Below are the code and all the weights of a small trained network. Each question names an input and a class and asks about switching units off, where a switched-off unit gives its printed mean instead of its output.

import numpy as np


def w(rows, s, z=0):
    codes = np.array(rows[::2]) - 128.0
    scale = np.full(codes.shape[1], s)
    scale[-1] = z or s
    return codes * scale


def f(y):
    return np.maximum(y, 0)


def log_softmax(a):
    a = a - a.max(-1, keepdims=True)
    return a - np.log(np.exp(a).sum(-1, keepdims=True))


def net(x, mask):
    res = np.array(x, float).reshape(1, 8) / 4 @ E
    y = f(res @ A[0][:, :-1].T + A[0][:, -1])
    res = res + np.where(mask, y, B[0][:, -1]) @ B[0][:, :-1]
    return log_softmax(res[-1] @ U[:, :-1].T + U[:, -1])


A, B = {}, {}
E = w([
[227,8,35,157,81],'x0',
[194,25,254,152,194],'x1',
[134,132,133,125,127],'x2',
[57,71,142,196,58],'x3',
[129,128,130,136,138],'x4',
[147,122,110,99,248],'x5',
[145,123,136,100,160],'x6',
[135,126,128,127,134],'x7',
],0.0056)
A[0] = w([
[73,178,247,107,131,12],'N1',
[70,133,2,102,114,107],'N2',
[93,120,116,170,89,91],'N3',
[44,203,181,160,194,25],'N4',
[177,59,114,161,85,56],'N5',
[127,77,164,140,163,111],'N6',
[156,143,117,143,174,55],'N7',
[126,40,205,128,134,167],'N8',
[145,163,106,150,173,253],'N9',
[115,115,112,88,218,172],'N10',
[89,124,141,135,135,112],'N11',
[210,134,222,160,162,143],'N12',
[175,91,44,108,97,58],'N13',
[81,138,192,75,116,8],'N14',
[6,37,186,165,78,150],'N15',
[124,89,105,78,201,131],'N16',
[165,145,142,45,109,206],'N17',
[173,108,97,130,124,102],'N18',
[246,18,63,165,109,72],'N19',
[66,114,154,151,18,237],'N20',
],0.0089,0.0035)
B[0] = w([
[97,99,197,44,69,193],'N1',
[99,221,190,165,167,215],'N2',
[129,132,110,109,109,168],'N3',
[122,83,198,40,99,197],'N4',
[115,121,187,72,134,191],'N5',
[148,166,162,186,89,177],'N6',
[133,119,142,64,140,143],'N7',
[144,209,114,227,179,221],'N8',
[174,55,76,206,113,201],'N9',
[122,65,84,175,15,201],'N10',
[123,76,105,110,92,144],'N11',
[99,161,129,226,145,218],'N12',
[55,158,253,80,106,188],'N13',
[72,121,153,93,59,152],'N14',
[178,120,58,63,220,225],'N15',
[67,128,64,119,53,183],'N16',
[130,95,25,191,243,183],'N17',
[44,70,162,67,149,163],'N18',
[84,159,245,61,140,254],'N19',
[143,82,46,173,181,253],'N20',
],0.0059,0.0064)
U = w([
[103,109,141,143,141,235],'0',
[79,88,230,2,77,2],'1',
[137,245,154,213,160,110],'2',
[124,102,113,162,137,152],'3',
[172,85,83,109,201,133],'4',
[157,31,94,142,34,146],'5',
[201,167,142,148,123,107],'6',
[194,125,133,122,94,135],'7',
],0.0071,0.0034)

Each question gives the input, the list of numbers given to net, and the class t.
The units are the neurons (one row each of A and B). Each row of codes is followed by its name. A weight is (code - 128) times the scale printed after its matrix; where a second scale follows, it is the last column's (A, B and U).
mask holds one flag per neuron, in row order. A switched-off neuron (its flag False) gives its mean, the last column of its row in B, instead of its output. The means were averaged over made-up inputs and are rounded, as every weight is.
A unit's drop is (log p(t) with every unit on - log p(t) with that unit switched off) / (log p(t) with every unit on - log p(t) with every unit switched off).
The circuit of an input: a set's keep is (log p(t) with only the set's units on - log p(t) with every unit switched off) / (log p(t) with every unit on - log p(t) with every unit switched off). Starting from the 12 units with the biggest drops (on a tie, the unit counted first), units are removed one at a time, each time the one whose removal leaves the highest keep (on an exact tie, the one counted first), for as long as the keep stays at least 0.8.
units of the circuit, in order: the units of the circuit, biggest drop first
most important unit: the unit with the biggest drop
top k neurons: the k neurons with the biggest drops, biggest first
drop of u: that unit's drop, to one decimal
input [-8,4,-1,3,-4,8,2,-5], class 1: top 3 neurons -> (N4, N1, N20)
input [-4,-1,4,8,-3,-6,2,2], class 4: top 2 neurons -> (N15, N20)
input [-3,3,-2,7,3,-3,-1,2], class 4: units of the circuit, in order -> (N15, N20)
input [6,2,-6,-3,-5,4,-5,4], class 1: units of the circuit, in order -> (N19, N13)
input [8,8,3,-2,6,6,-7,-4], class 1: units of the circuit, in order -> (N19)
input [7,-5,5,4,-5,-5,-4,2], class 1: units of the circuit, in order -> (N13, N19)
input [8,-3,-5,0,6,0,7,-2], class 1: top 2 neurons -> (N19, N13)
input [1,8,-8,0,5,3,4,-7], class 2: top 3 neurons -> (N8, N12, N6)
input [7,8,2,-5,2,-1,6,6], class 2: units of the circuit, in order -> (N8, N12)
input [-7,1,5,7,-3,1,6,-2], class 1: top 2 neurons -> (N1, N4)
input [-2,8,0,-4,0,5,3,-5], class 2: top 3 neurons -> (N12, N8, N6)
input [8,-1,-1,0,-2,4,-5,0], class 1: top 2 neurons -> (N19, N13)
input [-8,-8,-4,0,-5,3,8,3], class 1: top 2 neurons -> (N4, N1)
input [-7,-3,7,-7,5,8,-2,5], class 5: most important unit -> N10
input [-7,-3,7,-4,-7,3,2,-1], class 1: top 4 neurons -> (N4, N1, N20, N8)
input [-6,2,4,8,-3,-5,-3,0], class 4: drop of N20 -> 0.5
input [-8,3,5,5,-1,7,-6,4], class 1: drop of N9 -> 0.0
input [5,8,7,-2,3,-3,8,2], class 2: drop of N12 -> 0.3
